2.75, 4.12, -1.51, 5.29, -0.20
-0.73, -7.05, -0.73, 5.24, -5.74
:
-5.74, 5.24, -0.73, -7.05, -0.73
-0.20, 5.29, -1.51, 4.12, 2.75

4.74, -2.41, 5.09, 0.84, 2.76
6.57, -6.75, 0.82, 2.78, 3.10
5.86, -3.20, 1.36, -0.33, 4.75
-4.50, 2.61, -1.94, -1.17, 3.34
-0.33, -3.80, 1.59, -1.86, -4.75
-5.56, -2.15, -2.68, 1.67, -5.80
-3.45, 4.21, -5.26, -2.04, 3.28
:
3.28, -2.04, -5.26, 4.21, -3.45
-5.80, 1.67, -2.68, -2.15, -5.56
-4.75, -1.86, 1.59, -3.80, -0.33
3.34, -1.17, -1.94, 2.61, -4.50
4.75, -0.33, 1.36, -3.20, 5.86
3.10, 2.78, 0.82, -6.75, 6.57
2.76, 0.84, 5.09, -2.41, 4.74

1.51, 3.66, 0.23, 2.57
2.65, 4.53, 0.41, 3.17
1.65, 3.58, 0.25, 2.72
7.03, 3.38, 1.42, 1.31
:
1.31, 1.42, 3.38, 7.03
2.72, 0.25, 3.58, 1.65
3.17, 0.41, 4.53, 2.65
2.57, 0.23, 3.66, 1.51

2.78, -6.25
-2.08, 3.12
-1.14, -1.09
-4.26, 3.44
2.32, -5.99
2.65, 3.30
-3.83, 3.69
3.58, -3.94
2.41, -5.61
-2.81, 3.33
:
3.33, -2.81
-5.61, 2.41
-3.94, 3.58
3.69, -3.83
3.30, 2.65
-5.99, 2.32
3.44, -4.26
-1.09, -1.14
3.12, -2.08
-6.25, 2.78

-8.37, -0.27, -2.94
0.70, 1.74, 3.55
:
3.55, 1.74, 0.70
-2.94, -0.27, -8.37

-3.90, -1.80, -2.91, -0.54, -1.10, 2.76, 2.68, -3.75, 0.27, -2.02, 0.65, 5.22, -0.02, 1.36
-0.59, 4.05, -2.55, -0.04, 4.24, -5.27, -4.34, 6.15, -2.42, -2.57, 0.49, 3.89, 3.81, -3.78
-0.59, 2.53, 0.71, 3.44, 1.15, 2.31, -2.89, 3.89, 1.83, -1.00, -3.13, 0.04, -3.76, 3.11
2.94, -1.03, 2.09, 2.29, -1.92, 3.76, -0.13, -1.67, 4.51, 2.72, 0.66, 0.05, -4.15, 4.96
1.06, 0.48, -0.53, -2.81, 1.38, 1.86, 0.71, 1.50, 1.04, 1.94, 2.07, -3.23, 2.23, 0.41
4.92, 3.25, 5.63, 2.72, 0.10, -2.03, -4.14, 3.88, -0.99, 5.65, -0.84, -4.00, -3.80, -0.23
:
-0.23, -3.80, -4.00, -0.84, 5.65, -0.99, 3.88, -4.14, -2.03, 0.10, 2.72, 5.63, 3.25, 4.92
0.41, 2.23, -3.23, 2.07, 1.94, 1.04, 1.50, 0.71, 1.86, 1.38, -2.81, -0.53, 0.48, 1.06
4.96, -4.15, 0.05, 0.66, 2.72, 4.51, -1.67, -0.13, 3.76, -1.92, 2.29, 2.09, -1.03, 2.94
3.11, -3.76, 0.04, -3.13, -1.00, 1.83, 3.89, -2.89, 2.31, 1.15, 3.44, 0.71, 2.53, -0.59
-3.78, 3.81, 3.89, 0.49, -2.57, -2.42, 6.15, -4.34, -5.27, 4.24, -0.04, -2.55, 4.05, -0.59
1.36, -0.02, 5.22, 0.65, -2.02, 0.27, -3.75, 2.68, 2.76, -1.10, -0.54, -2.91, -1.80, -3.90

0.66, -0.85, 0.23, -3.45, 7.97, -2.27, 5.80
3.63, -2.39, 4.45, 4.71, -0.89, 3.39, 0.88
-0.99, -3.86, -8.35, -5.53, -0.96, -4.85, -2.02
1.60, 1.10, 5.46, 1.51, -1.44, 2.70, 0.67
-1.12, -1.74, -3.67, -2.86, 1.76, -1.70, 0.47
2.02, 2.23, 6.11, -1.64, -2.51, 4.59, 2.39
:
2.39, 4.59, -2.51, -1.64, 6.11, 2.23, 2.02
0.47, -1.70, 1.76, -2.86, -3.67, -1.74, -1.12
0.67, 2.70, -1.44, 1.51, 5.46, 1.10, 1.60
-2.02, -4.85, -0.96, -5.53, -8.35, -3.86, -0.99
0.88, 3.39, -0.89, 4.71, 4.45, -2.39, 3.63
5.80, -2.27, 7.97, -3.45, 0.23, -0.85, 0.66
